Below is a small trained network, with its code and all its weights. Each question gives an input and a class and asks what happens when units are switched off, that is, made to give their printed mean instead of their output.

import numpy as np


def w(rows, s, z=0):
    codes = np.array(rows[::2]) - 128.0
    scale = np.full(codes.shape[1], s)
    scale[-1] = z or s
    return codes * scale


def norm(h):
    return h / np.sqrt((h * h).mean(-1, keepdims=True) + 1e-5)


def f(y):
    return np.maximum(y, 0)


def log_softmax(a):
    a = a - a.max(-1, keepdims=True)
    return a - np.log(np.exp(a).sum(-1, keepdims=True))


def net(x, mask):
    res = np.array(x, float).reshape(1, 2) / 4 @ E
    u = 0
    for l in range(2):
        y = f(norm(res) @ A[l][:, :-1].T + A[l][:, -1])
        res = res + np.where(mask[u : u + 6], y, B[l][:, -1]) @ B[l][:, :-1]
        u += 6
    return log_softmax(norm(res)[-1] @ U[:, :-1].T + U[:, -1])


A, B = {}, {}
E = w([
[170,165,80,55,159,82,66,175,37,245,254,90],'x0',
[230,123,92,72,92,103,167,87,165,131,105,213],'x1',
],0.0073)
A[0] = w([
[81,80,198,253,147,180,147,128,163,20,122,89,128],'L0N1',
[111,180,142,140,164,108,72,213,59,154,188,82,95],'L0N2',
[87,100,149,155,155,157,132,133,88,127,128,39,252],'L0N3',
[191,79,129,144,125,113,99,102,137,176,154,160,151],'L0N4',
[171,44,120,186,122,122,151,83,225,48,89,189,101],'L0N5',
[198,105,76,141,118,51,98,103,88,125,180,150,91],'L0N6',
],0.0059,0.0027)
B[0] = w([
[93,146,38,101,68,52,113,91,140,44,230,225,255],'L0N1',
[171,79,211,159,132,191,158,118,156,131,38,81,223],'L0N2',
[103,152,35,157,102,112,52,111,153,123,151,102,206],'L0N3',
[73,211,117,102,125,158,254,126,221,125,153,147,167],'L0N4',
[205,119,215,111,216,132,103,202,90,223,84,19,239],'L0N5',
[90,107,86,139,24,139,156,82,84,84,159,187,181],'L0N6',
],0.0077,0.0099)
A[1] = w([
[48,99,157,253,150,239,106,172,95,195,115,41,53],'L1N1',
[55,171,103,98,161,45,89,142,151,105,171,158,4],'L1N2',
[178,114,75,105,95,93,118,125,89,163,171,129,140],'L1N3',
[239,93,221,87,170,175,154,202,130,135,109,85,83],'L1N4',
[135,79,171,195,116,224,90,121,154,169,133,121,74],'L1N5',
[59,103,99,124,165,105,111,179,124,83,176,167,81],'L1N6',
],0.0072,0.0031)
B[1] = w([
[203,126,184,216,55,191,78,215,130,247,54,18,221],'L1N1',
[104,29,101,197,209,156,54,69,111,92,190,128,189],'L1N2',
[82,150,116,117,70,168,134,165,187,82,122,142,180],'L1N3',
[115,68,187,106,216,57,114,114,114,115,103,202,254],'L1N4',
[85,228,74,176,155,124,140,203,141,165,162,138,179],'L1N5',
[115,65,18,193,169,86,166,121,212,47,254,195,179],'L1N6',
],0.008,0.0091)
U = w([
[87,79,67,175,159,96,66,97,184,53,232,130,198],'0',
[124,161,143,190,88,199,80,198,144,196,134,30,197],'1',
[162,87,247,55,245,58,148,118,144,126,87,164,181],'2',
[111,177,104,35,49,180,219,121,159,136,192,181,196],'3',
[106,166,111,72,154,131,128,100,78,94,100,81,2],'4',
[97,193,131,88,164,129,120,104,91,106,124,104,19],'5',
[98,127,141,68,149,156,98,62,107,137,132,107,15],'6',
[129,172,144,97,141,128,116,93,103,104,130,102,10],'7',
],0.013,0.0048)

Each question gives the input, the list of numbers given to net, and the class t.
The units are the neurons (one row each of A and B). Each row of codes is followed by its name. A weight is (code - 128) times the scale printed after its matrix; where a second scale follows, it is the last column's (A, B and U).
mask holds one flag per neuron, layer by layer. A switched-off neuron (its flag False) gives its mean, the last column of its row in B, instead of its output. The means were averaged over made-up inputs and are rounded, as every weight is.
A unit's drop is (log p(t) with every unit on - log p(t) with that unit switched off) / (log p(t) with every unit on - log p(t) with every unit switched off).
The circuit of an input: a set's keep is (log p(t) with only the set's units on - log p(t) with every unit switched off) / (log p(t) with every unit on - log p(t) with every unit switched off). Starting from all 12 units, units are removed one at a time, each time the one whose removal leaves the highest keep (on an exact tie, the one counted first), for as long as the keep stays at least 0.8.
units of the circuit, in order: the units of the circuit, biggest drop first
top k neurons: the k neurons with the biggest drops, biggest first
drop when u is switched off: that unit's drop, to one decimal
input [0,7], class 2: top 3 neurons => (L0N1; L0N5; L0N3)
input [-7,5], class 2: units of the circuit, in order => (L0N5)
input [2,1], class 3: top 3 neurons => (L0N5; L0N6; L1N1)
input [1,7], class 3: top 2 neurons => (L0N2; L0N6)
input [6,0], class 1: top 3 neurons => (L0N1; L0N2; L0N5)
input [4,1], class 3: top 2 neurons => (L0N6; L0N5)
input [1,6], class 3: top 2 neurons => (L0N2; L0N6)
input [7,0], class 1: top 3 neurons => (L0N1; L0N2; L0N5)
input [-3,7], class 2: drop when L0N1 is switched off => 0.0
input [-5,5], class 2: drop when L0N5 is switched off => 0.1
input [1,2], class 3: drop when L0N1 is switched off => 0.1
input [-6,3], class 2: drop when L0N5 is switched off => 2.3
